Below are the code and all the weights of a small trained network. Each question names an input and a class and asks about switching units off, where a switched-off unit gives its printed mean instead of its output.

import numpy as np


def w(rows, s, z=0):
    codes = np.array(rows[::2]) - 128.0
    scale = np.full(codes.shape[1], s)
    scale[-1] = z or s
    return codes * scale


def norm(h):
    return h / np.sqrt((h * h).mean(-1, keepdims=True) + 1e-5)


def f(y):
    return np.maximum(y, 0)


def log_softmax(a):
    a = a - a.max(-1, keepdims=True)
    return a - np.log(np.exp(a).sum(-1, keepdims=True))


def net(x, mask):
    res = np.array(x, float).reshape(1, 5) / 4 @ E
    u = 0
    for l in range(3):
        y = f(norm(res) @ A[l][:, :-1].T + A[l][:, -1])
        res = res + np.where(mask[u : u + 3], y, B[l][:, -1]) @ B[l][:, :-1]
        u += 3
    return log_softmax(norm(res)[-1] @ U[:, :-1].T + U[:, -1])


A, B = {}, {}
E = w([
[170,99,90,98,106,170,193,186,121,87,184,181],'x0',
[143,143,69,193,88,69,116,110,83,97,94,125],'x1',
[166,172,67,161,152,102,67,71,161,106,67,29],'x2',
[159,105,104,67,99,151,98,123,161,130,109,204],'x3',
[91,59,176,98,205,144,64,5,97,171,146,117],'x4',
],0.012)
A[0] = w([
[91,219,147,168,179,219,97,148,93,152,130,128,4],'L0N0',
[195,79,129,138,2,75,85,219,88,133,159,222,79],'L0N1',
[48,224,43,101,63,17,29,148,138,70,74,75,42],'L0N2',
],0.0054,0.0044)
B[0] = w([
[154,85,153,125,175,132,114,108,188,162,105,139,136],'L0N0',
[130,81,49,76,73,39,71,26,93,140,171,186,220],'L0N1',
[138,105,249,170,152,116,178,100,134,146,155,67,252],'L0N2',
],0.011,0.0049)
A[1] = w([
[37,133,97,154,175,132,94,144,108,53,98,60,2],'L1N0',
[170,101,68,202,10,146,192,120,158,142,47,212,146],'L1N1',
[216,168,136,182,76,176,113,145,254,47,113,42,44],'L1N2',
],0.0066,0.004)
B[1] = w([
[198,50,72,170,24,130,38,104,55,128,182,108,174],'L1N0',
[119,169,118,113,164,106,34,125,23,44,227,101,246],'L1N1',
[209,149,40,85,142,226,185,164,186,159,2,125,253],'L1N2',
],0.0089,0.0041)
A[2] = w([
[56,90,151,80,129,188,167,114,82,188,134,193,57],'L2N0',
[73,120,167,210,107,85,141,131,110,153,153,33,254],'L2N1',
[38,90,111,68,148,233,184,96,85,255,107,233,141],'L2N2',
],0.0081,0.0022)
B[2] = w([
[86,97,174,84,207,152,74,193,183,131,157,103,219],'L2N0',
[170,146,31,133,101,118,66,130,39,77,174,147,254],'L2N1',
[107,6,194,32,132,197,80,231,158,40,107,76,251],'L2N2',
],0.012,0.008)
U = w([
[183,196,42,152,58,118,134,206,51,24,208,154,222],'0',
[76,199,200,175,75,63,181,65,185,150,108,183,1],'1',
[71,204,189,179,120,48,221,10,254,157,135,209,2],'2',
[193,221,62,155,162,185,129,127,187,169,41,59,229],'3',
[66,46,220,35,212,186,20,198,166,151,151,151,250],'4',
[79,134,111,139,85,65,123,70,101,89,155,208,21],'5',
[100,166,82,206,150,52,10,25,65,166,127,36,179],'6',
],0.0098,0.0056)

Each question gives the input, the list of numbers given to net, and the class t.
The units are the neurons (one row each of A and B). Each row of codes is followed by its name. A weight is (code - 128) times the scale printed after its matrix; where a second scale follows, it is the last column's (A, B and U).
mask holds one flag per neuron, layer by layer. A switched-off neuron (its flag False) gives its mean, the last column of its row in B, instead of its output. The means were averaged over made-up inputs and are rounded, as every weight is.
A unit's drop is (log p(t) with every unit on - log p(t) with that unit switched off) / (log p(t) with every unit on - log p(t) with every unit switched off).
The circuit of an input: a set's keep is (log p(t) with only the set's units on - log p(t) with every unit switched off) / (log p(t) with every unit on - log p(t) with every unit switched off). Starting from all 9 units, units are removed one at a time, each time the one whose removal leaves the highest keep (on an exact tie, the one counted first), for as long as the keep stays at least 0.8.
circuit, biggest first: the units of the circuit, biggest drop first
top k neurons: the k neurons with the biggest drops, biggest first
top k neurons in layer l: the k neurons of layer l with the biggest drops, biggest first
drop of u: that unit's drop, to one decimal
input [7,5,4,-1,8], class 6: circuit, biggest first => (L2N2)
input [-4,-4,-8,-7,-7], class 0: top 3 neurons => (L1N2, L2N1, L2N2)
input [-7,4,-6,3,-5], class 6: circuit, biggest first => (L0N1, L2N2)
input [1,6,-4,-2,3], class 6: circuit, biggest first => (L1N2, L2N2)
input [-4,8,3,8,-5], class 6: circuit, biggest first => (L2N2, L0N2)
input [-1,1,0,-1,3], class 6: top 2 neurons => (L1N2, L0N1)
input [2,4,7,8,1], class 3: circuit, biggest first => (L1N2, L0N1)
input [7,-8,3,-7,-7], class 3: top 3 neurons => (L1N2, L2N1, L0N1)
input [8,-5,4,-5,-2], class 3: circuit, biggest first => (L1N2, L2N1, L2N2)
input [-3,6,-3,5,-6], class 6: top 2 neurons => (L0N1, L2N2)
input [-4,8,1,-5,-1], class 0: top 2 neurons in layer 2 => (L2N1, L2N0)
input [0,5,-3,6,-5], class 5: top 2 neurons => (L0N1, L2N1)
input [1,0,6,3,1], class 3: drop of L1N2 => 0.2
input [8,-5,6,-3,-6], class 3: circuit, biggest first => (L1N2)
input [-8,4,-4,6,-4], class 6: drop of L0N1 => 0.2
input [0,1,8,1,-4], class 3: drop of L1N2 => 1.3
